Below are the code and all the weights of a small trained network. Each question names an input and a class and asks about switching units off, where a switched-off unit gives its printed mean instead of its output.

import numpy as np


def w(rows, s, z=0):
    codes = np.array(rows[::2]) - 128.0
    scale = np.full(codes.shape[1], s)
    scale[-1] = z or s
    return codes * scale


def f(y):
    return np.maximum(y, 0)


def log_softmax(a):
    a = a - a.max(-1, keepdims=True)
    return a - np.log(np.exp(a).sum(-1, keepdims=True))


def net(x, mask):
    res = np.array(x, float).reshape(1, 5) / 4 @ E
    y = f(res @ A[0][:, :-1].T + A[0][:, -1])
    res = res + np.where(mask, y, B[0][:, -1]) @ B[0][:, :-1]
    return log_softmax(res[-1] @ U[:, :-1].T + U[:, -1])


A, B = {}, {}
E = w([
[115,131,126,126,137,118,141,123],'x0',
[100,120,113,139,134,121,152,116],'x1',
[108,90,123,141,251,154,89,166],'x2',
[90,133,146,79,108,192,170,176],'x3',
[53,136,160,131,90,135,76,92],'x4',
],0.016)
A[0] = w([
[103,103,116,95,215,143,81,130,5],'neuron 1',
[83,61,101,35,140,215,132,175,140],'neuron 2',
[160,156,120,143,165,179,193,144,119],'neuron 3',
[128,105,158,83,142,154,110,123,101],'neuron 4',
[184,142,102,169,175,153,167,156,64],'neuron 5',
[180,173,56,119,111,115,180,156,89],'neuron 6',
[154,84,79,175,161,43,55,115,117],'neuron 7',
[201,60,109,108,178,116,181,188,54],'neuron 8',
[75,126,161,122,128,111,73,133,61],'neuron 9',
[96,99,101,163,246,179,69,199,25],'neuron 10',
[86,133,145,86,111,196,184,222,90],'neuron 11',
[75,120,174,113,149,150,70,87,111],'neuron 12',
[68,109,172,104,127,145,67,85,67],'neuron 13',
[92,122,131,132,123,160,90,118,89],'neuron 14',
],0.011,0.0023)
B[0] = w([
[96,229,139,45,58,116,161,59,200],'neuron 1',
[146,172,92,173,173,85,77,176,210],'neuron 2',
[135,98,134,178,132,123,124,94,175],'neuron 3',
[114,156,95,90,145,142,106,96,152],'neuron 4',
[99,77,183,101,152,180,143,158,182],'neuron 5',
[119,99,138,95,107,195,170,91,184],'neuron 6',
[224,194,54,152,227,68,57,158,214],'neuron 7',
[118,44,171,212,177,197,181,103,207],'neuron 8',
[68,70,124,186,155,192,199,115,166],'neuron 9',
[132,171,151,1,40,136,150,68,253],'neuron 10',
[146,160,59,146,170,13,68,203,209],'neuron 11',
[104,90,180,185,180,168,98,148,181],'neuron 12',
[120,76,174,148,142,190,147,158,181],'neuron 13',
[144,102,126,153,169,158,183,110,157],'neuron 14',
],0.0093,0.017)
U = w([
[167,157,71,170,172,80,94,189,196],'0',
[119,69,158,187,146,241,161,157,5],'1',
[145,178,136,95,8,127,162,122,155],'2',
],0.014,0.0022)

Each question gives the input, the list of numbers given to net, and the class t.
The units are the neurons (one row each of A and B). Each row of codes is followed by its name. A weight is (code - 128) times the scale printed after its matrix; where a second scale follows, it is the last column's (A, B and U).
mask holds one flag per neuron, in row order. A switched-off neuron (its flag False) gives its mean, the last column of its row in B, instead of its output. The means were averaged over made-up inputs and are rounded, as every weight is.
A unit's drop is (log p(t) with every unit on - log p(t) with that unit switched off) / (log p(t) with every unit on - log p(t) with every unit switched off).
The circuit of an input: a set's keep is (log p(t) with only the set's units on - log p(t) with every unit switched off) / (log p(t) with every unit on - log p(t) with every unit switched off). Starting from the 12 units with the biggest drops (on a tie, the unit counted first), units are removed one at a time, each time the one whose removal leaves the highest keep (on an exact tie, the one counted first), for as long as the keep stays at least 0.8.
units of the circuit, in order: the units of the circuit, biggest drop first
most important unit: the unit with the biggest drop
top k neurons: the k neurons with the biggest drops, biggest first
drop when u is switched off: that unit's drop, to one decimal
input [4,-7,-6,-6,3], class 0: most important unit	neuron 10
input [8,8,4,-1,-3], class 2: units of the circuit, in order	neuron 10; neuron 1
input [4,-2,-5,-5,4], class 0: top 3 neurons	neuron 10; neuron 1; neuron 6
input [-4,1,3,2,-2], class 2: units of the circuit, in order	neuron 10; neuron 12
input [0,8,6,-5,1], class 2: top 4 neurons	neuron 10; neuron 1; neuron 11; neuron 2
input [2,3,6,-7,-8], class 1: top 2 neurons	neuron 8; neuron 5
input [-3,2,-2,8,-8], class 0: top 4 neurons	neuron 11; neuron 2; neuron 13; neuron 9
input [1,3,3,-3,-5], class 1: top 2 neurons	neuron 8; neuron 11
input [5,4,-8,-8,1], class 0: top 2 neurons	neuron 10; neuron 7
input [-8,5,5,5,0], class 0: top 3 neurons	neuron 2; neuron 11; neuron 6
input [-4,3,1,7,7], class 0: top 2 neurons	neuron 11; neuron 2
input [3,0,-6,2,-6], class 1: top 2 neurons	neuron 10; neuron 1
input [-6,-7,3,-4,-6], class 1: top 3 neurons	neuron 8; neuron 11; neuron 5
input [1,7,-7,-7,-3], class 0: top 3 neurons	neuron 10; neuron 7; neuron 1
input [4,4,-5,3,6], class 1: units of the circuit, in order	neuron 10
input [5,8,7,5,2], class 2: top 3 neurons	neuron 10; neuron 1; neuron 7
input [-6,5,-2,5,5], class 0: top 2 neurons	neuron 11; neuron 8
input [-5,0,8,1,4], class 2: drop when neuron 10 is switched off	0.7
input [-7,-8,8,5,-5], class 2: drop when neuron 11 is switched off	0.0
input [2,-5,-1,3,1], class 0: drop when neuron 10 is switched off	1.0
input [-2,-3,5,8,0], class 0: most important unit	neuron 11
